Below are the code and all the weights of a small trained network. Each question names an input and a target symbol and asks about switching units off, where a switched-off unit gives its printed mean instead of its output.

import numpy as np


def w(rows, s, z=0):
    codes = np.array(rows[::2]) - 128.0
    scale = np.full(codes.shape[1], s)
    scale[-1] = z or s
    return codes * scale


def norm(h):
    return h / np.sqrt((h * h).mean(-1, keepdims=True) + 1e-5)


def f(y):
    return y / 2 * (1 + np.tanh(0.7978845608 * (y + 0.044715 * y**3)))


def softmax(a):
    e = np.exp(a - a.max(-1, keepdims=True))
    return e / e.sum(-1, keepdims=True)


def log_softmax(a):
    a = a - a.max(-1, keepdims=True)
    return a - np.log(np.exp(a).sum(-1, keepdims=True))


def net(x, mask):
    ids = ['αγδεζηθμξπστψω'.index(c) for c in x.split()]
    T = len(ids)
    res = E[ids] + P[:T]
    u = 0
    for l in range(2):
        r = norm(res)
        for j in range(3):
            rows = slice(4 * j, 4 * j + 4)
            q, k, v = (r @ M[l][rows].T for M in (Q, K, V))
            z = softmax(np.where(np.tri(T) > 0, q @ k.T / 4**0.5, -1e9)) @ v
            o = O[l][rows]
            res = res + np.where(mask[u + j], z, o[:, -1]) @ o[:, :-1]
        u += 3
        y = f(norm(res) @ A[l][:, :-1].T + A[l][:, -1])
        res = res + np.where(mask[u : u + 8], y, B[l][:, -1]) @ B[l][:, :-1]
        u += 8
    return log_softmax(norm(res)[-1] @ U[:, :-1].T + U[:, -1])


Q, K, V, O, A, B = {}, {}, {}, {}, {}, {}
E = w([
[111,100,124,100,115],'α',
[117,111,134,103,135],'γ',
[122,114,148,98,139],'δ',
[113,121,143,109,136],'ε',
[132,110,129,102,125],'ζ',
[117,114,136,109,124],'η',
[110,122,137,114,133],'θ',
[127,117,135,116,124],'μ',
[119,109,129,93,137],'ξ',
[100,107,131,90,137],'π',
[135,93,121,70,123],'σ',
[173,144,124,117,147],'τ',
[73,141,156,139,254],'ψ',
[110,168,96,143,115],'ω',
],0.025)
P = w([
[136,118,134,221,131],'0',
[51,167,228,94,225],'1',
[103,80,82,103,207],'2',
[60,210,235,27,187],'3',
[97,92,43,68,196],'4',
[62,243,219,10,139],'5',
[125,106,54,49,153],'6',
[80,252,191,35,57],'7',
[140,134,50,3,146],'8',
],0.011)
Q[0] = w([
[222,38,89,174,158],'L0H1',
[164,62,62,119,133],'L0H1',
[166,3,42,32,109],'L0H1',
[121,207,208,81,74],'L0H1',
[112,147,230,207,67],'L0H2',
[90,68,47,114,137],'L0H2',
[140,105,208,109,107],'L0H2',
[154,81,17,167,163],'L0H2',
[143,34,41,159,150],'L0H3',
[130,167,197,146,92],'L0H3',
[151,109,41,108,163],'L0H3',
[137,104,133,40,148],'L0H3',
],0.016)
K[0] = w([
[94,248,84,162,156],'L0H1',
[139,182,108,94,115],'L0H1',
[181,174,65,65,80],'L0H1',
[150,49,184,157,41],'L0H1',
[98,95,180,170,220],'L0H2',
[164,159,102,88,149],'L0H2',
[160,116,168,171,144],'L0H2',
[91,200,88,51,139],'L0H2',
[125,178,133,39,136],'L0H3',
[137,125,118,176,206],'L0H3',
[110,169,79,68,100],'L0H3',
[127,123,134,144,36],'L0H3',
],0.018)
V[0] = w([
[20,127,97,167,122],'L0H1',
[141,204,97,144,134],'L0H1',
[234,150,156,128,186],'L0H1',
[119,63,163,75,57],'L0H1',
[131,175,108,133,198],'L0H2',
[187,119,92,71,108],'L0H2',
[107,180,76,191,25],'L0H2',
[163,95,206,142,131],'L0H2',
[38,142,176,128,132],'L0H3',
[155,97,110,80,104],'L0H3',
[204,154,145,123,174],'L0H3',
[65,127,7,136,93],'L0H3',
],0.017)
O[0] = w([
[30,152,156,144,37,115],'L0H1',
[184,187,147,203,77,2],'L0H1',
[238,109,109,167,164,97],'L0H1',
[61,54,131,30,185,235],'L0H1',
[128,221,110,169,240,130],'L0H2',
[103,112,26,85,144,172],'L0H2',
[161,212,124,185,12,3],'L0H2',
[210,53,181,101,113,92],'L0H2',
[45,98,215,96,126,189],'L0H3',
[110,111,77,85,182,160],'L0H3',
[212,108,103,192,137,92],'L0H3',
[80,251,126,225,71,112],'L0H3',
],0.014,0.0069)
A[0] = w([
[150,115,192,122,110,63],'L0N1',
[75,169,204,158,81,178],'L0N2',
[174,80,195,171,115,72],'L0N3',
[135,101,98,82,176,245],'L0N4',
[37,252,26,239,88,202],'L0N5',
[149,75,168,156,76,68],'L0N6',
[119,127,227,92,51,176],'L0N7',
[190,195,117,168,61,11],'L0N8',
],0.016,0.012)
B[0] = w([
[139,136,163,107,151,124],'L0N1',
[151,153,71,114,174,190],'L0N2',
[76,190,154,73,150,126],'L0N3',
[131,163,86,161,177,253],'L0N4',
[119,254,49,148,118,224],'L0N5',
[167,171,172,132,109,124],'L0N6',
[167,137,95,145,132,174],'L0N7',
[91,147,146,106,127,136],'L0N8',
],0.02,0.019)
Q[1] = w([
[71,79,215,23,146],'L1H1',
[132,104,77,141,172],'L1H1',
[107,151,217,120,133],'L1H1',
[147,89,237,91,107],'L1H1',
[136,168,94,164,106],'L1H2',
[166,123,134,85,211],'L1H2',
[146,65,186,122,151],'L1H2',
[153,101,136,127,161],'L1H2',
[130,213,223,108,138],'L1H3',
[149,160,79,250,45],'L1H3',
[91,90,140,83,142],'L1H3',
[38,146,51,184,137],'L1H3',
],0.016)
K[1] = w([
[81,53,213,171,98],'L1H1',
[148,84,95,103,195],'L1H1',
[127,122,213,173,76],'L1H1',
[169,77,190,161,71],'L1H1',
[143,164,90,94,135],'L1H2',
[127,65,110,154,103],'L1H2',
[131,122,167,214,88],'L1H2',
[136,108,143,187,129],'L1H2',
[91,124,210,148,8],'L1H3',
[155,201,67,78,102],'L1H3',
[78,71,135,141,177],'L1H3',
[31,144,85,96,223],'L1H3',
],0.016)
V[1] = w([
[154,198,66,139,102],'L1H1',
[106,67,101,92,211],'L1H1',
[155,79,145,75,20],'L1H1',
[164,168,137,117,183],'L1H1',
[102,139,133,219,169],'L1H2',
[140,194,120,94,116],'L1H2',
[123,120,168,70,75],'L1H2',
[97,88,180,137,220],'L1H2',
[143,159,171,195,107],'L1H3',
[209,74,104,77,74],'L1H3',
[112,174,75,234,123],'L1H3',
[206,128,244,64,130],'L1H3',
],0.011)
O[1] = w([
[97,175,4,96,143,134],'L1H1',
[148,100,194,219,79,255],'L1H1',
[84,122,152,2,64,22],'L1H1',
[160,153,124,211,200,173],'L1H1',
[94,56,161,169,164,122],'L1H2',
[220,115,126,143,123,128],'L1H2',
[170,172,152,69,90,86],'L1H2',
[150,179,174,211,116,204],'L1H2',
[106,156,118,58,208,39],'L1H3',
[166,45,38,157,102,83],'L1H3',
[64,206,83,113,173,109],'L1H3',
[224,78,179,88,172,61],'L1H3',
],0.011,0.0094)
A[1] = w([
[195,221,180,65,19,54],'L1N1',
[169,52,219,145,125,40],'L1N2',
[181,157,98,149,103,35],'L1N3',
[175,9,164,134,151,132],'L1N4',
[207,50,197,102,185,97],'L1N5',
[57,18,87,101,128,67],'L1N6',
[93,168,227,109,151,130],'L1N7',
[96,112,79,225,77,253],'L1N8',
],0.014,0.011)
B[1] = w([
[107,68,59,36,183,136],'L1N1',
[76,126,148,185,19,145],'L1N2',
[12,74,181,109,66,124],'L1N3',
[67,177,37,112,119,248],'L1N4',
[133,203,66,175,66,221],'L1N5',
[81,83,60,58,217,204],'L1N6',
[132,173,146,180,213,147],'L1N7',
[177,249,157,100,123,241],'L1N8',
],0.016,0.011)
U = w([
[57,159,121,39,89,1],'α',
[116,112,140,191,81,211],'γ',
[169,57,135,170,108,234],'δ',
[173,134,188,153,124,252],'ε',
[151,90,40,178,59,82],'ζ',
[148,109,125,67,59,224],'η',
[172,179,178,44,201,72],'θ',
[214,142,113,74,127,165],'μ',
[45,97,105,198,100,87],'ξ',
[64,152,209,106,178,99],'π',
[107,79,37,68,160,75],'σ',
[249,133,78,189,191,30],'τ',
[134,144,166,170,204,116],'ψ',
[115,226,72,126,103,116],'ω',
],0.018,0.0069)

Each question gives the input, a string of symbols that net reads in full, and the target symbol t.
The units are the heads (4 rows each of Q, K, V and O) and the neurons (one row each of A and B). Each row of codes is followed by its name. A weight is (code - 128) times the scale printed after its matrix; where a second scale follows, it is the last column's (O, A, B and U).
mask holds one flag per unit, layer by layer, with each layer's heads first. A switched-off unit (its flag False) gives its mean, the last column of its rows in O or B, instead of its output. The means were averaged over made-up inputs and are rounded, as every weight is.
A unit's drop is (log p(t) with every unit on - log p(t) with that unit switched off) / (log p(t) with every unit on - log p(t) with every unit switched off).
The circuit of an input: a set's keep is (log p(t) with only the set's units on - log p(t) with every unit switched off) / (log p(t) with every unit on - log p(t) with every unit switched off). Starting from the 12 units with the biggest drops (on a tie, the unit counted first), units are removed one at a time, each time the one whose removal leaves the highest keep (on an exact tie, the one counted first), for as long as the keep stays at least 0.8.
circuit, biggest first: the units of the circuit, biggest drop first
top k neurons: the k neurons with the biggest drops, biggest first
k most important neurons of layer l: the k neurons of layer l with the biggest drops, biggest first
which heads matter: for each layer, one digit per head in row order, 1 if its drop is at least 0.15 and else 0, layers parted by /
input ξ σ τ σ, target ξ: top 2 neurons => L0N5; L1N2
input ω σ ω ε π σ θ, target σ: circuit, biggest first => L0N5; L0H3
input η ε ω σ ω μ σ ξ ε, target σ: circuit, biggest first => L0H1; L0N5
input τ δ σ α ξ ω η ω, target τ: circuit, biggest first => L0H3
input σ η ω θ τ δ σ σ ζ, target σ: circuit, biggest first => L0H2; L0N5
input σ σ σ σ σ π π σ π, target σ: which heads matter => 010 / 000
input α ω π σ, target α: circuit, biggest first => L0H1; L0H2
input σ σ θ σ ζ γ σ σ η, target σ: circuit, biggest first => L0H2; L0N5
input ζ θ θ ψ ω γ, target ζ: circuit, biggest first => L0H2; L0N5; L1H3; L1N2
input π ξ σ τ, target π: circuit, biggest first => L0H1; L0H2; L0N5
input θ ψ σ ω, target θ: top 2 neurons => L0N5; L0N4
input π η σ ω ω ξ γ ζ ψ, target ψ: 2 most important neurons of layer 1 => L1N4; L1N7
input μ π σ ψ, target μ: which heads matter => 011 / 101
input σ ω ζ τ σ θ τ η ξ, target τ: circuit, biggest first => L0H1
input π σ μ σ τ π γ, target τ: which heads matter => 100 / 000
input τ ω η σ ε σ σ π, target τ: which heads matter => 001 / 000
input θ σ σ σ ω σ ω η, target θ: which heads matter => 111 / 000
input τ σ σ ξ μ σ σ θ, target τ: which heads matter => 001 / 000
input θ ψ σ γ σ σ σ α, target θ: top 2 neurons => L0N4; L0N5
input ψ σ ζ σ, target ψ: which heads matter => 010 / 000
input ω η τ γ π, target τ: which heads matter => 100 / 000
input α σ σ σ ψ η ξ τ, target α: top neuron => L0N5
input τ ω τ ω, target τ: which heads matter => 000 / 000
input γ σ σ σ, target γ: 3 most important neurons of layer 1 => L1N2; L1N5; L1N4
input π τ σ ω, target π: which heads matter => 110 / 000
input ζ ω θ θ τ σ τ σ, target ζ: top 2 neurons => L0N5; L0N2
input σ γ σ σ σ ω σ π μ, target σ: top 2 neurons => L0N5; L1N6
input ε ψ θ θ τ σ ψ ε, target ε: top 2 neurons => L0N5; L1N2
